Here is a tiny trained network, its code and every weight. The questions are about switching its units off for an input and a class, where a switched-off unit gives its printed mean instead of its output.

import numpy as np


def w(rows, s, z=0):
    codes = np.array(rows[::2]) - 128.0
    scale = np.full(codes.shape[1], s)
    scale[-1] = z or s
    return codes * scale


def norm(h):
    return h / np.sqrt((h * h).mean(-1, keepdims=True) + 1e-5)


def f(y):
    return y / 2 * (1 + np.tanh(0.7978845608 * (y + 0.044715 * y**3)))


def log_softmax(a):
    a = a - a.max(-1, keepdims=True)
    return a - np.log(np.exp(a).sum(-1, keepdims=True))


def net(x, mask):
    res = np.array(x, float).reshape(1, 2) / 4 @ E
    u = 0
    for l in range(2):
        y = f(norm(res) @ A[l][:, :-1].T + A[l][:, -1])
        res = res + np.where(mask[u : u + 7], y, B[l][:, -1]) @ B[l][:, :-1]
        u += 7
    return log_softmax(norm(res)[-1] @ U[:, :-1].T + U[:, -1])


A, B = {}, {}
E = w([
[157,176,255,100,223,154,214,158,110,82,83,117],'x0',
[233,126,130,184,183,53,70,59,231,112,125,58],'x1',
],0.0086)
A[0] = w([
[100,63,60,211,104,55,39,67,161,181,179,112,2],'L0N1',
[142,48,97,190,8,54,121,104,234,206,153,132,62],'L0N2',
[154,118,120,138,120,147,131,149,118,148,132,82,72],'L0N3',
[201,122,119,180,125,2,87,74,203,128,125,24,140],'L0N4',
[113,130,204,179,149,168,135,90,159,116,105,143,96],'L0N5',
[66,69,103,132,58,107,104,118,149,189,197,125,154],'L0N6',
[225,168,129,147,171,22,88,39,189,112,126,95,187],'L0N7',
],0.0081,0.0052)
B[0] = w([
[73,66,128,130,128,142,110,210,142,177,37,89,213],'L0N1',
[125,203,178,34,144,182,183,109,92,87,116,218,210],'L0N2',
[98,59,103,76,179,101,150,116,118,165,99,169,122],'L0N3',
[69,24,90,159,227,63,8,121,219,105,176,125,250],'L0N4',
[161,92,184,72,120,170,135,106,128,167,48,136,148],'L0N5',
[130,97,111,227,79,80,64,156,107,201,176,58,196],'L0N6',
[2,102,92,142,100,85,56,137,113,152,163,187,248],'L0N7',
],0.0081,0.016)
A[1] = w([
[122,95,153,69,145,90,179,164,88,167,85,136,108],'L1N1',
[164,92,164,148,213,60,78,81,192,85,155,82,189],'L1N2',
[48,114,46,129,37,116,94,150,53,223,150,151,126],'L1N3',
[125,93,57,143,107,133,154,144,165,232,168,100,23],'L1N4',
[217,152,97,177,114,79,45,73,241,152,154,31,45],'L1N5',
[103,49,88,127,2,181,75,160,84,202,206,138,172],'L1N6',
[215,233,95,167,134,134,135,36,214,21,176,106,2],'L1N7',
],0.0083,0.0052)
B[1] = w([
[168,171,174,151,68,141,117,114,109,168,159,88,151],'L1N1',
[93,55,47,114,62,75,81,146,120,143,139,158,195],'L1N2',
[117,42,23,176,199,61,34,33,142,119,166,176,247],'L1N3',
[145,122,130,154,129,163,136,128,196,110,160,139,153],'L1N4',
[191,201,157,182,62,124,190,138,102,91,169,56,140],'L1N5',
[88,84,73,147,176,1,112,99,211,115,83,164,245],'L1N6',
[129,171,95,238,117,199,112,63,152,82,185,149,126],'L1N7',
],0.0091,0.016)
U = w([
[96,38,32,175,184,2,81,87,188,101,177,175,253],'0',
[158,189,184,88,84,205,237,208,44,152,104,102,3],'1',
],0.0087,0.0038)

Each question gives the input, the list of numbers given to net, and the class t.
The units are the neurons (one row each of A and B). Each row of codes is followed by its name. A weight is (code - 128) times the scale printed after its matrix; where a second scale follows, it is the last column's (A, B and U).
mask holds one flag per neuron, layer by layer. A switched-off neuron (its flag False) gives its mean, the last column of its row in B, instead of its output. The means were averaged over made-up inputs and are rounded, as every weight is.
A unit's drop is (log p(t) with every unit on - log p(t) with that unit switched off) / (log p(t) with every unit on - log p(t) with every unit switched off).
The circuit of an input: a set's keep is (log p(t) with only the set's units on - log p(t) with every unit switched off) / (log p(t) with every unit on - log p(t) with every unit switched off). Starting from the 12 units with the biggest drops (on a tie, the unit counted first), units are removed one at a time, each time the one whose removal leaves the highest keep (on an exact tie, the one counted first), for as long as the keep stays at least 0.8.
units of the circuit, in order: the units of the circuit, biggest drop first
unit that matters most: the unit with the biggest drop
top k neurons: the k neurons with the biggest drops, biggest first
k most important neurons of layer l: the k neurons of layer l with the biggest drops, biggest first
drop when u is switched off: that unit's drop, to one decimal
input [8,-4], class 1: unit that matters most -> L0N4
input [7,1], class 1: units of the circuit, in order -> (L0N4, L1N3, L1N6)
input [4,0], class 1: top 3 neurons -> (L0N4, L1N3, L0N7)
input [3,-1], class 1: top 4 neurons -> (L0N7, L0N4, L1N3, L1N6)
input [3,-7], class 1: 3 most important neurons of layer 0 -> (L0N6, L0N7, L0N4)
input [3,-2], class 1: top 4 neurons -> (L0N7, L0N4, L1N3, L0N6)
input [8,2], class 1: 2 most important neurons of layer 0 -> (L0N4, L0N5)
input [6,-4], class 1: top 2 neurons -> (L0N4, L0N7)
input [5,-1], class 1: top 2 neurons -> (L0N4, L1N3)
input [6,-3], class 1: drop when L1N3 is switched off -> 0.1
input [7,-4], class 1: drop when L0N4 is switched off -> 0.5
input [6,-7], class 1: drop when L0N7 is switched off -> 0.7
